Below is a small trained network, with its code and all its weights. Each question gives an input and a class and asks what happens when units are switched off, that is, made to give their printed mean instead of their output.

import numpy as np


def w(rows, s, z=0):
    codes = np.array(rows[::2]) - 128.0
    scale = np.full(codes.shape[1], s)
    scale[-1] = z or s
    return codes * scale


def f(y):
    return np.maximum(y, 0)


def log_softmax(a):
    a = a - a.max(-1, keepdims=True)
    return a - np.log(np.exp(a).sum(-1, keepdims=True))


def net(x, mask):
    res = np.array(x, float).reshape(1, 7) / 4 @ E
    y = f(res @ A[0][:, :-1].T + A[0][:, -1])
    res = res + np.where(mask, y, B[0][:, -1]) @ B[0][:, :-1]
    return log_softmax(res[-1] @ U[:, :-1].T + U[:, -1])


A, B = {}, {}
E = w([
[183,157,162,190,111,167,75,7,201,198,87],'x0',
[254,167,38,108,197,93,86,149,191,101,121],'x1',
[93,102,118,14,121,71,198,62,109,167,87],'x2',
[80,10,48,129,140,189,136,147,137,138,104],'x3',
[189,52,166,155,48,188,67,130,76,196,152],'x4',
[117,81,103,91,90,87,28,144,134,54,215],'x5',
[151,107,157,127,206,189,144,88,68,68,72],'x6',
],0.0063)
A[0] = w([
[193,134,132,191,142,153,26,117,139,37,178,154],'neuron 0',
[114,113,39,53,98,46,107,146,190,95,195,140],'neuron 1',
[46,101,91,58,134,67,165,181,113,81,151,252],'neuron 2',
[94,106,26,65,110,50,116,194,170,64,185,133],'neuron 3',
[202,150,155,163,96,150,19,109,125,67,199,148],'neuron 4',
[253,174,110,89,174,153,125,62,180,179,63,168],'neuron 5',
[172,155,62,189,218,180,134,84,212,153,21,162],'neuron 6',
[211,155,140,178,140,192,92,50,187,154,98,242],'neuron 7',
[126,39,165,174,5,203,80,113,94,210,192,152],'neuron 8',
[234,220,154,144,158,102,98,221,136,76,176,181],'neuron 9',
[31,72,157,68,170,142,224,128,18,76,80,190],'neuron 10',
[91,88,79,221,157,215,98,190,149,117,141,154],'neuron 11',
[57,216,222,147,77,86,198,52,163,168,116,177],'neuron 12',
],0.0053,0.0032)
B[0] = w([
[185,122,162,161,166,131,35,117,113,47,188,206],'neuron 0',
[88,116,46,31,155,53,60,162,197,149,175,193],'neuron 1',
[10,134,69,30,156,149,157,143,124,137,178,229],'neuron 2',
[70,140,39,16,164,101,94,210,180,148,222,205],'neuron 3',
[208,105,196,133,152,76,17,121,81,69,173,206],'neuron 4',
[243,90,86,144,176,33,187,46,158,160,34,220],'neuron 5',
[172,93,76,218,187,144,200,103,222,124,58,226],'neuron 6',
[198,106,138,195,124,105,101,99,176,137,75,246],'neuron 7',
[151,36,187,97,10,145,31,216,85,226,38,255],'neuron 8',
[204,222,128,186,158,29,144,192,54,80,205,213],'neuron 9',
[2,97,165,43,178,234,214,80,34,64,107,243],'neuron 10',
[122,60,118,179,116,231,118,217,174,69,142,199],'neuron 11',
[42,220,207,178,73,145,129,44,174,215,144,235],'neuron 12',
],0.0055,0.0073)
U = w([
[199,148,184,154,159,83,52,115,86,35,184,5],'0',
[39,226,213,156,61,147,148,51,166,188,129,250],'1',
[53,77,137,64,174,231,226,105,11,55,111,254],'2',
[149,91,95,208,158,217,144,166,215,74,97,15],'3',
[78,126,22,40,145,80,93,172,210,134,191,8],'4',
[155,33,177,122,1,155,57,185,83,208,78,200],'5',
[152,220,119,163,135,84,233,221,58,128,168,146],'6',
[197,123,97,140,166,55,201,24,174,174,29,122],'7',
],0.0066,0.00063)

Each question gives the input, the list of numbers given to net, and the class t.
The units are the neurons (one row each of A and B). Each row of codes is followed by its name. A weight is (code - 128) times the scale printed after its matrix; where a second scale follows, it is the last column's (A, B and U).
mask holds one flag per neuron, in row order. A switched-off neuron (its flag False) gives its mean, the last column of its row in B, instead of its output. The means were averaged over made-up inputs and are rounded, as every weight is.
A unit's drop is (log p(t) with every unit on - log p(t) with that unit switched off) / (log p(t) with every unit on - log p(t) with every unit switched off).
The circuit of an input: a set's keep is (log p(t) with only the set's units on - log p(t) with every unit switched off) / (log p(t) with every unit on - log p(t) with every unit switched off). Starting from the 12 units with the biggest drops (on a tie, the unit counted first), units are removed one at a time, each time the one whose removal leaves the highest keep (on an exact tie, the one counted first), for as long as the keep stays at least 0.8.
units of the circuit, in order: the units of the circuit, biggest drop first
k most important neurons: the k neurons with the biggest drops, biggest first
drop when u is switched off: that unit's drop, to one decimal
input [3,7,-5,-2,2,-5,-5], class 7: most important neuron	neuron 5
input [-1,6,-7,-4,8,-4,-4], class 0: units of the circuit, in order	neuron 9; neuron 4
input [-3,5,-6,7,8,3,7], class 0: 3 most important neurons	neuron 0; neuron 4; neuron 9
input [-4,4,0,-6,-4,-1,8], class 6: 2 most important neurons	neuron 9; neuron 4
input [-6,-7,7,-3,7,-2,-3], class 2: 3 most important neurons	neuron 10; neuron 2; neuron 7
input [-3,3,8,-4,4,-7,-7], class 1: 4 most important neurons	neuron 12; neuron 6; neuron 7; neuron 9
input [2,6,-5,0,8,-3,-1], class 0: 3 most important neurons	neuron 4; neuron 0; neuron 9
input [4,-4,5,0,-3,3,-2], class 1: drop when neuron 12 is switched off	0.3
input [-6,-1,-2,-5,-5,3,3], class 4: drop when neuron 10 is switched off	-0.2
input [7,-4,-4,-5,3,-3,-1], class 5: drop when neuron 11 is switched off	-0.1
input [-5,-6,-1,-7,0,5,4], class 2: drop when neuron 9 is switched off	0.0
